Here is a tiny trained network, its code and every weight. The questions are about switching its units off for an input and a target symbol, where a switched-off unit gives its printed mean instead of its output.

import numpy as np


def w(rows, s, z=0):
    codes = np.array(rows[::2]) - 128.0
    scale = np.full(codes.shape[1], s)
    scale[-1] = z or s
    return codes * scale


def norm(h):
    return h / np.sqrt((h * h).mean(-1, keepdims=True) + 1e-5)


def f(y):
    return np.maximum(y, 0)


def softmax(a):
    e = np.exp(a - a.max(-1, keepdims=True))
    return e / e.sum(-1, keepdims=True)


def log_softmax(a):
    a = a - a.max(-1, keepdims=True)
    return a - np.log(np.exp(a).sum(-1, keepdims=True))


def net(x, mask):
    ids = ['ΨΩδθμτ'.index(c) for c in x.split()]
    T = len(ids)
    res = E[ids] + P[:T]
    u = 0
    for l in range(2):
        q, k, v = (norm(res) @ M[l].T for M in (Q, K, V))
        z = softmax(np.where(np.tri(T) > 0, q @ k.T / 2**0.5, -1e9)) @ v
        res = res + np.where(mask[u], z, O[l][:, -1]) @ O[l][:, :-1]
        u += 1
        y = f(norm(res) @ A[l][:, :-1].T + A[l][:, -1])
        res = res + np.where(mask[u : u + 4], y, B[l][:, -1]) @ B[l][:, :-1]
        u += 4
    return log_softmax(norm(res)[-1] @ U[:, :-1].T + U[:, -1])


Q, K, V, O, A, B = {}, {}, {}, {}, {}, {}
E = w([
[132,101,87,112,179,5,110],'Ψ',
[170,110,30,63,190,129,116],'Ω',
[208,89,100,117,147,142,89],'δ',
[165,120,114,171,154,122,207],'θ',
[181,115,96,69,135,86,113],'μ',
[200,162,84,92,92,162,202],'τ',
],0.02)
P = w([
[100,196,177,93,78,82,242],'0',
[46,30,102,133,152,198,123],'1',
[217,44,193,135,177,129,190],'2',
[116,121,49,143,110,57,140],'3',
[12,56,96,74,64,247,63],'4',
[183,88,215,152,221,115,117],'5',
[103,116,77,191,100,80,73],'6',
],0.014)
Q[0] = w([
[48,187,223,99,26,147,61],'0.h1',
[108,102,195,88,134,255,165],'0.h1',
],0.0096)
K[0] = w([
[104,44,70,232,235,153,44],'0.h1',
[254,69,189,198,116,183,155],'0.h1',
],0.0087)
V[0] = w([
[89,157,33,97,75,255,155],'0.h1',
[145,125,132,8,114,81,188],'0.h1',
],0.0089)
O[0] = w([
[62,245,123,138,220,125,246,159],'0.h1',
[122,105,109,141,40,107,54,255],'0.h1',
],0.011,0.015)
A[0] = w([
[226,68,197,120,215,66,135,189],'0.n1',
[43,237,254,139,63,91,84,2],'0.n2',
[43,193,95,68,80,107,83,150],'0.n3',
[5,47,81,102,46,221,163,196],'0.n4',
],0.0099,0.0095)
B[0] = w([
[228,43,129,177,151,203,113,182],'0.n1',
[211,77,185,242,37,38,207,128],'0.n2',
[44,88,91,170,96,102,133,203],'0.n3',
[3,149,155,103,182,184,25,253],'0.n4',
],0.012)
Q[1] = w([
[245,111,208,117,240,105,184],'1.h1',
[129,162,130,162,135,48,113],'1.h1',
],0.011)
K[1] = w([
[85,122,35,136,247,60,78],'1.h1',
[58,99,79,114,131,54,98],'1.h1',
],0.013)
V[1] = w([
[158,24,151,188,40,81,1],'1.h1',
[167,107,85,20,211,28,121],'1.h1',
],0.0084)
O[1] = w([
[42,203,244,39,211,65,2,232],'1.h1',
[90,45,111,197,40,171,136,3],'1.h1',
],0.009,0.0063)
A[1] = w([
[131,178,248,162,129,96,129,1],'1.n1',
[130,137,108,134,171,62,132,76],'1.n2',
[128,182,125,76,124,62,112,136],'1.n3',
[166,144,149,35,227,117,117,118],'1.n4',
],0.016,0.0091)
B[1] = w([
[104,117,139,141,153,189,153,143],'1.n1',
[189,109,88,105,146,130,154,155],'1.n2',
[153,98,165,143,181,173,251,239],'1.n3',
[234,122,103,186,111,141,155,254],'1.n4',
],0.016,0.0077)
U = w([
[136,183,205,86,62,45,67,19],'Ψ',
[139,207,13,182,13,104,108,198],'Ω',
[39,63,85,178,124,146,140,4],'δ',
[130,40,193,164,63,114,93,113],'θ',
[188,132,178,74,188,166,87,23],'μ',
[254,161,131,70,116,192,153,254],'τ',
],0.01,0.0042)

Each question gives the input, a string of symbols that net reads in full, and the target symbol t.
The units are the heads (2 rows each of Q, K, V and O) and the neurons (one row each of A and B). Each row of codes is followed by its name. A weight is (code - 128) times the scale printed after its matrix; where a second scale follows, it is the last column's (O, A, B and U).
mask holds one flag per unit, layer by layer, with each layer's heads first. A switched-off unit (its flag False) gives its mean, the last column of its rows in O or B, instead of its output. The means were averaged over made-up inputs and are rounded, as every weight is.
A unit's drop is (log p(t) with every unit on - log p(t) with that unit switched off) / (log p(t) with every unit on - log p(t) with every unit switched off).
The circuit of an input: a set's keep is (log p(t) with only the set's units on - log p(t) with every unit switched off) / (log p(t) with every unit on - log p(t) with every unit switched off). Starting from all 10 units, units are removed one at a time, each time the one whose removal leaves the highest keep (on an exact tie, the one counted first), for as long as the keep stays at least 0.8.
circuit, biggest first: the units of the circuit, biggest drop first
most important unit: the unit with the biggest drop
top k neurons: the k neurons with the biggest drops, biggest first
top k neurons in layer l: the k neurons of layer l with the biggest drops, biggest first
drop of u: that unit's drop, to one decimal
input δ Ω θ Ω, target μ: circuit, biggest first	(1.h1)
input τ θ τ τ Ψ δ Ψ, target Ω: circuit, biggest first	(1.h1, 0.h1, 1.n3)
input τ τ Ψ Ψ, target Ω: circuit, biggest first	(1.h1, 0.h1)
input Ω Ω μ μ, target δ: top 2 neurons in layer 0	(0.n3, 0.n4)
input μ δ θ δ τ μ Ψ, target Ψ: circuit, biggest first	(0.h1, 1.h1)
input τ Ψ τ Ω μ τ δ, target Ω: circuit, biggest first	(0.h1, 1.h1, 1.n3)
input Ψ τ τ θ τ Ω, target τ: top 2 neurons in layer 0	(0.n3, 0.n4)
input δ δ Ω Ψ, target μ: circuit, biggest first	(1.h1, 1.n3)
input δ τ Ψ θ, target μ: top 2 neurons	(1.n3, 0.n3)
input Ω θ τ τ τ μ μ, target δ: top 4 neurons	(0.n3, 1.n3, 0.n1, 1.n4)
input Ψ θ θ τ Ω μ, target τ: top 3 neurons	(0.n4, 0.n3, 1.n4)
input θ δ θ θ τ Ψ, target τ: top 2 neurons	(0.n1, 1.n4)
input θ θ μ τ μ δ, target τ: top 2 neurons	(0.n4, 0.n3)
input μ τ τ δ, target Ψ: most important unit	0.h1
input Ψ θ Ψ μ, target θ: top 2 neurons	(0.n4, 1.n3)
input μ τ μ μ μ θ μ, target Ψ: drop of 0.h1	1.0
input δ τ τ τ Ψ Ω τ, target μ: drop of 0.h1	0.9
input τ τ Ψ τ θ Ψ θ, target Ω: drop of 1.n4	0.0
input Ω τ μ τ, target δ: top 3 neurons	(0.n3, 1.n3, 0.n4)
input τ Ω θ μ τ θ, target τ: circuit, biggest first	(0.n4)
input τ τ θ τ Ω θ, target τ: top 2 neurons in layer 0	(0.n3, 0.n4)
